Here is a tiny trained network, its code and every weight. The questions are about switching its units off for an input and a class, where a switched-off unit gives its printed mean instead of its output.

import numpy as np


def w(rows, s, z=0):
    codes = np.array(rows[::2]) - 128.0
    scale = np.full(codes.shape[1], s)
    scale[-1] = z or s
    return codes * scale


def norm(h):
    return h / np.sqrt((h * h).mean(-1, keepdims=True) + 1e-5)


def f(y):
    return np.maximum(y, 0)


def log_softmax(a):
    a = a - a.max(-1, keepdims=True)
    return a - np.log(np.exp(a).sum(-1, keepdims=True))


def net(x, mask):
    res = np.array(x, float).reshape(1, 5) / 4 @ E
    u = 0
    for l in range(2):
        y = f(norm(res) @ A[l][:, :-1].T + A[l][:, -1])
        res = res + np.where(mask[u : u + 15], y, B[l][:, -1]) @ B[l][:, :-1]
        u += 15
    return log_softmax(norm(res)[-1] @ U[:, :-1].T + U[:, -1])


A, B = {}, {}
E = w([
[141,187,129,55,58,159,175,48,144,73,120],'x0',
[119,88,166,76,110,124,80,137,139,166,12],'x1',
[57,181,129,80,143,104,141,145,175,207,190],'x2',
[133,145,190,152,138,166,82,45,113,186,170],'x3',
[115,159,105,92,165,87,91,82,110,93,130],'x4',
],0.011)
A[0] = w([
[170,138,141,148,145,168,85,66,84,178,177,28],'0.n1',
[162,121,140,126,118,122,98,130,72,67,109,47],'0.n2',
[157,82,174,127,126,104,136,140,163,157,98,115],'0.n3',
[69,97,106,110,135,102,180,134,132,89,132,43],'0.n4',
[87,98,174,109,126,81,153,126,206,208,175,72],'0.n5',
[161,105,104,165,142,71,117,154,95,135,213,95],'0.n6',
[140,128,162,185,75,255,183,206,182,154,148,105],'0.n7',
[92,171,92,105,153,68,42,91,106,100,106,33],'0.n8',
[121,84,149,177,135,94,87,118,115,178,145,108],'0.n9',
[118,165,236,138,205,203,99,77,128,169,163,125],'0.n10',
[100,107,114,157,84,93,139,111,97,123,160,43],'0.n11',
[118,100,128,133,155,116,133,107,162,88,156,82],'0.n12',
[96,137,113,81,133,111,69,122,124,136,82,85],'0.n13',
[146,96,134,143,128,130,125,117,108,91,123,2],'0.n14',
[86,162,85,131,218,80,109,72,70,53,152,87],'0.n15',
],0.0089,0.0054)
B[0] = w([
[57,62,178,138,119,180,107,92,110,138,147,188],'0.n1',
[82,221,92,202,103,102,116,97,124,153,115,167],'0.n2',
[205,97,93,91,164,89,120,72,166,128,175,194],'0.n3',
[64,70,121,89,152,148,150,84,104,144,163,153],'0.n4',
[111,194,142,229,59,33,109,133,89,136,86,222],'0.n5',
[202,98,127,83,153,111,171,102,141,181,133,199],'0.n6',
[161,139,178,126,126,86,14,125,220,3,153,227],'0.n7',
[131,154,187,144,148,110,71,183,235,83,147,177],'0.n8',
[189,141,34,88,146,188,108,92,119,149,154,210],'0.n9',
[64,54,70,76,62,177,80,124,61,84,139,254],'0.n10',
[153,103,163,139,156,107,174,114,125,133,131,132],'0.n11',
[151,67,124,109,96,104,136,90,166,99,137,139],'0.n12',
[161,92,136,153,162,102,168,74,177,143,154,190],'0.n13',
[135,105,135,194,119,97,100,87,94,71,94,137],'0.n14',
[137,153,213,147,135,112,70,179,178,60,150,208],'0.n15',
],0.0071,0.0065)
A[1] = w([
[158,96,153,186,18,201,176,185,142,134,122,166],'1.n1',
[121,89,148,193,122,178,99,202,148,156,132,97],'1.n2',
[136,110,154,61,159,126,73,106,103,174,10,156],'1.n3',
[106,119,63,96,178,76,196,210,160,82,85,9],'1.n4',
[117,179,142,89,40,213,159,46,126,115,128,56],'1.n5',
[123,172,94,137,155,149,161,120,80,137,183,140],'1.n6',
[193,95,125,207,106,175,132,93,51,96,73,59],'1.n7',
[140,153,129,158,182,144,153,147,101,81,219,21],'1.n8',
[137,191,141,70,73,163,228,124,130,98,100,24],'1.n9',
[79,140,119,95,127,93,94,126,142,72,128,22],'1.n10',
[40,170,109,96,89,101,151,145,144,191,166,89],'1.n11',
[116,95,92,159,122,138,157,91,95,47,201,50],'1.n12',
[120,93,87,174,195,107,105,164,62,188,147,117],'1.n13',
[117,81,123,138,125,94,180,147,126,79,118,4],'1.n14',
[66,146,50,102,106,114,157,186,147,89,113,29],'1.n15',
],0.011,0.0022)
B[1] = w([
[113,174,161,106,166,99,104,119,134,122,197,187],'1.n1',
[120,186,136,87,172,154,137,81,136,78,117,193],'1.n2',
[102,102,160,141,72,130,254,177,177,129,211,253],'1.n3',
[107,119,141,119,101,205,92,62,84,166,181,222],'1.n4',
[148,92,86,129,236,156,126,176,106,129,113,254],'1.n5',
[122,55,189,137,115,118,170,156,126,121,106,160],'1.n6',
[63,233,105,174,102,41,118,136,84,182,95,221],'1.n7',
[117,100,155,110,73,133,181,110,174,162,61,201],'1.n8',
[181,147,106,124,222,155,129,146,130,142,135,193],'1.n9',
[203,112,116,142,123,136,75,160,132,115,114,204],'1.n10',
[155,189,96,217,85,59,132,104,67,90,45,212],'1.n11',
[119,101,122,89,86,95,168,186,176,199,102,223],'1.n12',
[189,180,94,65,191,180,176,140,115,57,87,222],'1.n13',
[92,76,154,133,106,147,64,40,73,163,134,168],'1.n14',
[54,85,179,168,132,173,67,110,63,165,128,184],'1.n15',
],0.01,0.0076)
U = w([
[83,221,113,196,84,44,110,133,55,156,88,231],'0',
[37,66,148,109,94,236,67,100,29,176,167,205],'1',
[179,153,83,82,253,198,152,169,118,126,122,97],'2',
[101,66,167,117,61,97,237,156,202,176,152,236],'3',
[111,161,209,116,125,115,23,135,209,58,179,4],'4',
[156,91,58,124,81,103,73,124,168,156,115,25],'5',
],0.013,0.0017)

Each question gives the input, the list of numbers given to net, and the class t.
The units are the neurons (one row each of A and B). Each row of codes is followed by its name. A weight is (code - 128) times the scale printed after its matrix; where a second scale follows, it is the last column's (A, B and U).
mask holds one flag per neuron, layer by layer. A switched-off neuron (its flag False) gives its mean, the last column of its row in B, instead of its output. The means were averaged over made-up inputs and are rounded, as every weight is.
A unit's drop is (log p(t) with every unit on - log p(t) with that unit switched off) / (log p(t) with every unit on - log p(t) with every unit switched off).
The circuit of an input: a set's keep is (log p(t) with only the set's units on - log p(t) with every unit switched off) / (log p(t) with every unit on - log p(t) with every unit switched off). Starting from the 12 units with the biggest drops (on a tie, the unit counted first), units are removed one at a time, each time the one whose removal leaves the highest keep (on an exact tie, the one counted first), for as long as the keep stays at least 0.8.
circuit, biggest first: the units of the circuit, biggest drop first
top k neurons: the k neurons with the biggest drops, biggest first
k most important neurons of layer l: the k neurons of layer l with the biggest drops, biggest first
input [6,5,3,2,5], class 2: circuit, biggest first	[1.n5]
input [7,3,4,5,5], class 2: top 2 neurons	[1.n5; 0.n7]
input [-8,8,-8,8,8], class 0: 4 most important neurons of layer 0	[0.n2; 0.n7; 0.n4; 0.n6]
input [2,0,-5,-7,8], class 4: top 3 neurons	[0.n15; 0.n8; 0.n10]
input [-2,4,-6,-5,8], class 4: circuit, biggest first	[0.n8; 0.n15]
input [-5,-6,2,-5,2], class 3: top 3 neurons	[1.n8; 0.n6; 0.n10]
input [0,-5,-6,2,2], class 0: 2 most important neurons of layer 1	[1.n7; 1.n3]
input [4,8,-7,5,-6], class 3: top 4 neurons	[1.n3; 1.n11; 0.n5; 0.n3]
input [-4,1,6,-7,-1], class 1: 3 most important neurons of layer 1	[1.n4; 1.n15; 1.n7]
input [0,-8,-7,2,-5], class 3: 4 most important neurons of layer 1	[1.n12; 1.n8; 1.n11; 1.n15]
input [-1,5,7,7,-3], class 0: 2 most important neurons of layer 1	[1.n11; 1.n4]
input [7,2,3,-5,-1], class 2: top 3 neurons	[1.n9; 1.n5; 0.n10]
input [5,-4,2,-3,-5], class 2: top 4 neurons	[1.n9; 1.n5; 0.n15; 1.n3]
input [-7,2,6,-3,3], class 2: circuit, biggest first	[1.n13]
input [3,4,8,8,-2], class 0: 2 most important neurons of layer 1	[1.n11; 1.n4]
input [5,-5,3,-4,-8], class 4: top 2 neurons	[0.n7; 1.n3]
input [5,-1,4,-3,-5], class 2: 2 most important neurons of layer 0	[0.n15; 0.n8]
input [5,1,4,4,-4], class 2: 4 most important neurons of layer 1	[1.n5; 1.n7; 1.n4; 1.n15]
input [3,-1,5,-6,7], class 4: top 3 neurons	[0.n15; 0.n8; 0.n10]
input [0,5,-1,-6,-3], class 1: top neuron	[1.n4]
input [-3,0,4,0,5], class 4: top 2 neurons	[0.n15; 0.n8]
input [-6,5,7,1,-1], class 0: top 3 neurons	[0.n5; 1.n11; 1.n5]
input [4,0,6,-2,-7], class 4: top 2 neurons	[0.n7; 1.n7]
input [1,8,-2,1,7], class 3: top 2 neurons	[1.n3; 0.n7]
input [3,-8,-8,5,-6], class 0: top 2 neurons	[1.n7; 1.n3]
input [1,2,2,-4,-4], class 1: top 2 neurons	[0.n15; 1.n4]
input [-2,-6,-6,-3,-7], class 4: 2 most important neurons of layer 0	[0.n7; 0.n5]
input [-6,-5,-5,4,-4], class 2: 3 most important neurons of layer 1	[1.n13; 1.n11; 1.n3]
input [-3,7,-8,-7,-2], class 0: circuit, biggest first	[1.n7]
